Below are the code and all the weights of a small trained network. Each question names an input and a target symbol and asks about switching units off, where a switched-off unit gives its printed mean instead of its output.

import numpy as np


def w(rows, s, z=0):
    codes = np.array(rows[::2]) - 128.0
    scale = np.full(codes.shape[1], s)
    scale[-1] = z or s
    return codes * scale


def norm(h):
    return h / np.sqrt((h * h).mean(-1, keepdims=True) + 1e-5)


def f(y):
    return np.maximum(y, 0)


def softmax(a):
    e = np.exp(a - a.max(-1, keepdims=True))
    return e / e.sum(-1, keepdims=True)


def log_softmax(a):
    a = a - a.max(-1, keepdims=True)
    return a - np.log(np.exp(a).sum(-1, keepdims=True))


def net(x, mask):
    ids = ['Λαβδεζημσψω'.index(c) for c in x.split()]
    T = len(ids)
    res = E[ids] + P[:T]
    u = 0
    for l in range(2):
        r = norm(res)
        for j in range(2):
            rows = slice(2 * j, 2 * j + 2)
            q, k, v = (r @ M[l][rows].T for M in (Q, K, V))
            z = softmax(np.where(np.tri(T) > 0, q @ k.T / 2**0.5, -1e9)) @ v
            o = O[l][rows]
            res = res + np.where(mask[u + j], z, o[:, -1]) @ o[:, :-1]
        u += 2
        y = f(norm(res) @ A[l][:, :-1].T + A[l][:, -1])
        res = res + np.where(mask[u : u + 8], y, B[l][:, -1]) @ B[l][:, :-1]
        u += 8
    return log_softmax(norm(res)[-1] @ U[:, :-1].T + U[:, -1])


Q, K, V, O, A, B = {}, {}, {}, {}, {}, {}
E = w([
[6,147,128,56,127,164,155,126,139,182,131,151],'Λ',
[114,183,132,127,66,86,74,96,154,192,59,128],'α',
[89,63,38,155,162,129,165,62,131,125,168,117],'β',
[112,146,158,250,145,146,115,32,90,117,156,119],'δ',
[72,141,89,208,190,148,136,224,126,141,152,141],'ε',
[112,162,126,129,126,132,49,156,137,158,234,73],'ζ',
[142,158,186,105,153,50,159,146,137,139,169,109],'η',
[115,124,161,102,155,173,126,142,71,69,86,61],'μ',
[127,204,67,138,144,117,156,150,128,128,150,161],'σ',
[174,87,87,126,82,159,163,92,63,171,185,152],'ψ',
[147,146,101,165,37,95,102,163,148,115,126,90],'ω',
],0.028)
P = w([
[174,96,185,102,113,214,161,124,226,126,7,158],'0',
[159,118,100,69,89,75,69,139,40,88,151,174],'1',
[152,127,108,89,71,82,117,150,52,111,165,135],'2',
[122,165,89,108,83,95,112,138,66,134,166,121],'3',
[100,122,167,142,178,76,133,169,165,189,147,179],'4',
[83,145,147,156,145,90,154,153,158,195,118,168],'5',
[101,134,167,151,121,129,173,134,148,228,115,140],'6',
[104,180,127,114,69,102,140,121,61,222,187,156],'7',
[83,182,144,121,68,105,140,140,70,210,204,141],'8',
[61,226,100,130,93,121,164,101,73,212,188,104],'9',
],0.011)
Q[0] = w([
[139,91,123,129,103,161,73,100,86,126,146,189],'L0H1',
[59,198,70,136,113,117,125,122,59,191,149,51],'L0H1',
[26,169,99,146,72,115,184,142,63,206,154,40],'L0H2',
[113,111,101,94,191,158,69,137,3,135,60,41],'L0H2',
],0.0066)
K[0] = w([
[116,134,145,119,149,100,123,141,145,112,115,133],'L0H1',
[173,116,148,153,139,171,177,132,187,186,130,90],'L0H1',
[156,254,135,131,127,189,149,176,182,142,128,80],'L0H2',
[113,119,168,109,155,132,153,105,78,144,101,101],'L0H2',
],0.0093)
V[0] = w([
[13,130,124,250,219,64,120,189,184,34,87,126],'L0H1',
[191,137,206,73,129,77,135,216,157,76,237,102],'L0H1',
[106,158,219,109,140,30,163,72,65,85,54,238],'L0H2',
[46,2,208,151,165,109,119,179,34,185,63,6],'L0H2',
],0.0066)
O[0] = w([
[91,237,136,113,195,87,42,97,171,77,165,98,51],'L0H1',
[109,104,107,150,147,66,169,172,137,168,86,3,253],'L0H1',
[208,198,164,83,164,247,178,108,143,173,124,77,217],'L0H2',
[146,110,127,105,34,195,143,138,191,88,190,81,215],'L0H2',
],0.011,0.0037)
A[0] = w([
[70,126,133,198,86,143,124,105,145,225,200,211,136],'L0N1',
[211,156,161,115,89,59,67,186,89,97,139,140,3],'L0N2',
[87,168,123,102,184,128,1,85,180,136,127,63,88],'L0N3',
[145,40,22,103,158,107,112,95,165,84,71,100,137],'L0N4',
[66,170,37,162,137,91,179,97,230,201,173,95,129],'L0N5',
[115,117,179,44,123,87,171,147,122,116,152,211,118],'L0N6',
[203,142,92,95,89,83,183,110,161,181,137,147,110],'L0N7',
[135,112,98,121,217,76,79,108,47,187,59,156,76],'L0N8',
],0.0086,0.0048)
B[0] = w([
[139,95,216,127,124,50,151,185,105,176,178,175,227],'L0N1',
[121,175,87,156,148,87,137,109,115,167,105,99,155],'L0N2',
[225,123,125,48,146,72,112,154,151,128,127,141,156],'L0N3',
[60,201,118,129,128,76,186,73,184,65,181,122,158],'L0N4',
[148,145,244,109,151,58,124,150,115,178,137,137,255],'L0N5',
[81,100,118,178,157,136,106,80,120,174,157,66,195],'L0N6',
[133,131,144,106,152,61,184,157,102,188,143,192,222],'L0N7',
[147,182,132,156,103,162,178,168,72,40,82,167,178],'L0N8',
],0.011,0.0076)
Q[1] = w([
[110,161,128,135,157,90,149,107,97,201,156,126],'L1H1',
[49,241,90,151,1,140,146,169,36,131,220,72],'L1H1',
[149,54,92,166,236,177,103,109,251,143,53,163],'L1H2',
[92,181,51,127,94,121,107,70,52,145,170,78],'L1H2',
],0.0069)
K[1] = w([
[85,116,159,136,100,146,113,111,176,116,51,105],'L1H1',
[107,155,156,169,136,140,159,142,255,133,81,151],'L1H1',
[156,148,76,90,65,108,126,154,4,117,185,85],'L1H2',
[139,95,184,134,165,103,140,180,154,119,119,112],'L1H2',
],0.0097)
V[1] = w([
[112,116,181,157,237,133,158,85,132,199,170,163],'L1H1',
[66,106,165,123,177,211,139,132,93,114,192,88],'L1H1',
[191,180,182,144,93,155,97,100,105,174,108,137],'L1H2',
[88,150,113,64,129,172,70,250,159,190,90,184],'L1H2',
],0.011)
O[1] = w([
[133,130,80,201,195,128,137,126,162,176,161,138,255],'L1H1',
[126,155,129,175,106,149,190,192,153,61,212,118,129],'L1H1',
[27,55,140,70,171,79,197,99,168,72,145,146,197],'L1H2',
[97,102,124,89,177,155,64,250,99,140,128,132,59],'L1H2',
],0.013,0.006)
A[1] = w([
[149,131,160,62,82,89,117,21,67,169,88,118,74],'L1N1',
[184,145,71,84,142,109,9,143,98,122,179,125,1],'L1N2',
[188,186,152,171,73,196,120,191,94,134,66,116,69],'L1N3',
[99,182,55,196,158,178,189,132,106,90,106,98,79],'L1N4',
[154,171,158,194,126,159,95,48,128,138,171,158,111],'L1N5',
[135,106,155,214,91,134,60,151,88,117,54,97,104],'L1N6',
[137,31,166,133,83,130,36,121,195,173,190,70,94],'L1N7',
[62,34,158,102,233,154,91,92,105,123,114,105,48],'L1N8',
],0.011,0.0069)
B[1] = w([
[140,111,156,163,152,166,161,171,250,124,113,161,249],'L1N1',
[143,49,140,149,100,129,194,76,110,133,152,121,141],'L1N2',
[98,97,74,133,78,77,88,122,143,134,167,132,164],'L1N3',
[184,141,162,71,94,141,139,125,170,145,159,104,191],'L1N4',
[85,159,182,102,113,155,133,178,90,168,127,107,254],'L1N5',
[76,149,79,148,118,151,111,138,183,105,144,115,159],'L1N6',
[182,153,75,52,152,92,139,85,76,131,102,135,196],'L1N7',
[115,236,130,138,46,197,122,131,111,162,143,94,185],'L1N8',
],0.015,0.0043)
U = w([
[118,103,108,182,190,165,104,246,157,97,186,126,83],'Λ',
[2,123,148,40,139,172,124,134,106,182,124,144,3],'α',
[196,188,191,209,108,176,99,56,108,158,169,142,149],'β',
[94,141,91,126,157,103,179,22,182,78,180,185,134],'δ',
[182,84,145,86,161,78,24,105,80,116,160,133,147],'ε',
[74,102,78,188,61,60,100,124,123,116,88,84,143],'ζ',
[155,141,137,137,161,88,219,149,129,165,84,24,147],'η',
[138,141,190,78,47,119,170,179,112,40,131,102,156],'μ',
[154,185,94,120,166,149,162,119,35,66,39,156,220],'σ',
[172,9,115,158,90,159,200,112,67,158,120,174,82],'ψ',
[146,117,174,104,85,135,106,114,183,149,43,165,119],'ω',
],0.0068,0.0036)

Each question gives the input, a string of symbols that net reads in full, and the target symbol t.
The units are the heads (2 rows each of Q, K, V and O) and the neurons (one row each of A and B). Each row of codes is followed by its name. A weight is (code - 128) times the scale printed after its matrix; where a second scale follows, it is the last column's (O, A, B and U).
mask holds one flag per unit, layer by layer, with each layer's heads first. A switched-off unit (its flag False) gives its mean, the last column of its rows in O or B, instead of its output. The means were averaged over made-up inputs and are rounded, as every weight is.
A unit's drop is (log p(t) with every unit on - log p(t) with that unit switched off) / (log p(t) with every unit on - log p(t) with every unit switched off).
The circuit of an input: a set's keep is (log p(t) with only the set's units on - log p(t) with every unit switched off) / (log p(t) with every unit on - log p(t) with every unit switched off). Starting from the 12 units with the biggest drops (on a tie, the unit counted first), units are removed one at a time, each time the one whose removal leaves the highest keep (on an exact tie, the one counted first), for as long as the keep stays at least 0.8.
circuit, biggest first: the units of the circuit, biggest drop first
unit that matters most: the unit with the biggest drop
top k neurons: the k neurons with the biggest drops, biggest first
top k neurons in layer l: the k neurons of layer l with the biggest drops, biggest first
heads that matter: for each layer, one digit per head in row order, 1 if its drop is at least 0.15 and else 0, layers parted by /
drop of u: that unit's drop, to one decimal
input μ μ Λ η η μ μ ζ, target μ: unit that matters most => L1H1
input β β β η α, target β: circuit, biggest first => L1H2; L0N4
input Λ β β η, target Λ: heads that matter => 00 / 11
input σ μ β, target σ: circuit, biggest first => L0H2; L0N8
input δ δ δ α η η η, target δ: heads that matter => 00 / 01
input μ η η μ ψ η, target μ: circuit, biggest first => L1H1; L0H2
input β ψ η η, target β: heads that matter => 01 / 01
input ζ σ η, target ζ: heads that matter => 01 / 01
input α ζ η ψ η α η ψ η, target α: top 2 neurons => L1N8; L0N5
input ψ δ μ β, target ψ: heads that matter => 10 / 00
input ε μ η α η μ Λ δ, target ε: heads that matter => 10 / 01
input α σ β ε, target α: circuit, biggest first => L1H2; L1H1
input σ μ μ ζ η ω, target ζ: heads that matter => 01 / 10
input δ ε ψ, target δ: circuit, biggest first => L1H2
input α σ η Λ ε η, target α: heads that matter => 00 / 01
input Λ δ α, target Λ: heads that matter => 00 / 11
input η η ψ ψ, target η: heads that matter => 10 / 00
input σ ζ ψ, target σ: heads that matter => 01 / 00
input ε ψ η η ψ α ζ μ η δ, target ε: top 2 neurons in layer 0 => L0N1; L0N3
input ζ σ β β, target ζ: unit that matters most => L0H2
input ε δ μ β, target ε: top 2 neurons => L0N3; L0N5
input δ η η Λ ε ψ η, target δ: top 2 neurons => L0N5; L1N5
input ζ β μ, target ζ: top 2 neurons => L1N3; L1N6
input β η ε β η β μ σ, target β: drop of L0N6 => 0.0
input μ β η β, target μ: drop of L0H2 => 0.2
input α ε μ δ σ η α μ μ, target α: drop of L1H2 => 0.9
